Below is a small trained network, with its code and all its weights. Each question gives an input and a class and asks what happens when units are switched off, that is, made to give their printed mean instead of their output.

import numpy as np


def w(rows, s, z=0):
    codes = np.array(rows[::2]) - 128.0
    scale = np.full(codes.shape[1], s)
    scale[-1] = z or s
    return codes * scale


def f(y):
    return np.maximum(y, 0)


def log_softmax(a):
    a = a - a.max(-1, keepdims=True)
    return a - np.log(np.exp(a).sum(-1, keepdims=True))


def net(x, mask):
    res = np.array(x, float).reshape(1, 6) / 4 @ E
    y = f(res @ A[0][:, :-1].T + A[0][:, -1])
    res = res + np.where(mask, y, B[0][:, -1]) @ B[0][:, :-1]
    return log_softmax(res[-1] @ U[:, :-1].T + U[:, -1])


A, B = {}, {}
E = w([
[224,74,26,1,174,95,162,225,237],'x0',
[79,27,186,49,67,185,145,175,92],'x1',
[164,193,139,142,152,59,30,172,138],'x2',
[194,123,150,114,98,80,132,155,104],'x3',
[175,149,99,200,166,216,112,201,128],'x4',
[50,95,102,151,146,172,181,77,160],'x5',
],0.007)
A[0] = w([
[183,193,88,143,169,118,141,70,133,243],'N1',
[134,128,111,119,149,117,86,164,146,53],'N2',
[156,201,74,169,174,2,180,151,71,221],'N3',
[146,98,109,204,135,181,193,72,90,152],'N4',
[122,104,170,95,100,155,149,210,94,165],'N5',
[108,188,223,170,132,143,154,120,78,73],'N6',
[99,104,220,91,127,140,89,193,100,47],'N7',
[105,180,106,28,173,126,188,195,190,79],'N8',
[74,92,143,208,126,116,121,136,22,87],'N9',
[76,137,136,157,115,119,95,135,79,42],'N10',
[65,136,189,194,150,159,138,134,163,3],'N11',
],0.0087,0.002)
B[0] = w([
[93,34,251,94,173,229,153,142,246,230],'N1',
[108,194,48,126,62,118,162,119,61,171],'N2',
[90,106,213,92,157,126,215,220,81,255],'N3',
[119,110,183,119,85,187,167,135,91,215],'N4',
[96,116,198,151,243,191,126,137,113,204],'N5',
[170,157,7,76,82,94,253,8,90,236],'N6',
[94,171,164,109,123,104,79,156,127,196],'N7',
[229,191,43,214,110,95,234,109,183,238],'N8',
[155,122,65,187,12,48,98,134,125,240],'N9',
[146,120,108,63,88,104,226,75,87,192],'N10',
[203,148,193,107,126,77,108,63,159,197],'N11',
],0.006,0.0075)
U = w([
[117,130,86,153,75,79,163,144,18,8],'0',
[2,77,239,125,125,136,117,183,42,248],'1',
],0.0058,0.0017)

Each question gives the input, the list of numbers given to net, and the class t.
The units are the neurons (one row each of A and B). Each row of codes is followed by its name. A weight is (code - 128) times the scale printed after its matrix; where a second scale follows, it is the last column's (A, B and U).
mask holds one flag per neuron, in row order. A switched-off neuron (its flag False) gives its mean, the last column of its row in B, instead of its output. The means were averaged over made-up inputs and are rounded, as every weight is.
A unit's drop is (log p(t) with every unit on - log p(t) with that unit switched off) / (log p(t) with every unit on - log p(t) with every unit switched off).
The circuit of an input: a set's keep is (log p(t) with only the set's units on - log p(t) with every unit switched off) / (log p(t) with every unit on - log p(t) with every unit switched off). Starting from all 11 units, units are removed one at a time, each time the one whose removal leaves the highest keep (on an exact tie, the one counted first), for as long as the keep stays at least 0.8.
circuit, biggest first: the units of the circuit, biggest drop first
unit that matters most: the unit with the biggest drop
top k neurons: the k neurons with the biggest drops, biggest first
drop when u is switched off: that unit's drop, to one decimal
input [5,-6,0,4,6,2], class 1: unit that matters most	N1
input [4,-6,7,-4,-8,8], class 1: top 3 neurons	(N1; N6; N3)
input [3,-5,0,-3,5,-5], class 1: circuit, biggest first	(N1; N6)
input [-2,-6,0,-1,-2,-6], class 1: circuit, biggest first	(N1; N3)
input [-6,3,3,-4,3,2], class 0: circuit, biggest first	(N6; N9)
input [-5,5,-2,-7,8,8], class 0: circuit, biggest first	(N9; N6)
input [-5,4,0,3,1,6], class 0: circuit, biggest first	(N6; N9)
input [5,-6,6,8,1,-7], class 1: circuit, biggest first	(N3; N1)
input [-6,6,4,0,3,-7], class 0: top 3 neurons	(N6; N9; N1)
input [-8,7,2,-1,-6,1], class 0: top 2 neurons	(N6; N9)
input [-3,-8,-2,-5,6,-3], class 1: top 2 neurons	(N1; N8)
input [-4,-7,4,4,2,-5], class 1: top 3 neurons	(N1; N3; N8)
input [-8,7,4,0,-8,4], class 0: top 2 neurons	(N6; N9)
input [-1,-3,-6,7,0,-5], class 1: unit that matters most	N8
input [-8,8,0,3,2,8], class 0: drop when N6 is switched off	0.4
input [1,-3,-2,-3,2,-4], class 1: drop when N6 is switched off	0.3
input [-2,-8,1,-1,-6,5], class 1: drop when N9 is switched off	0.0
input [-7,0,1,-6,-1,0], class 0: drop when N6 is switched off	0.1
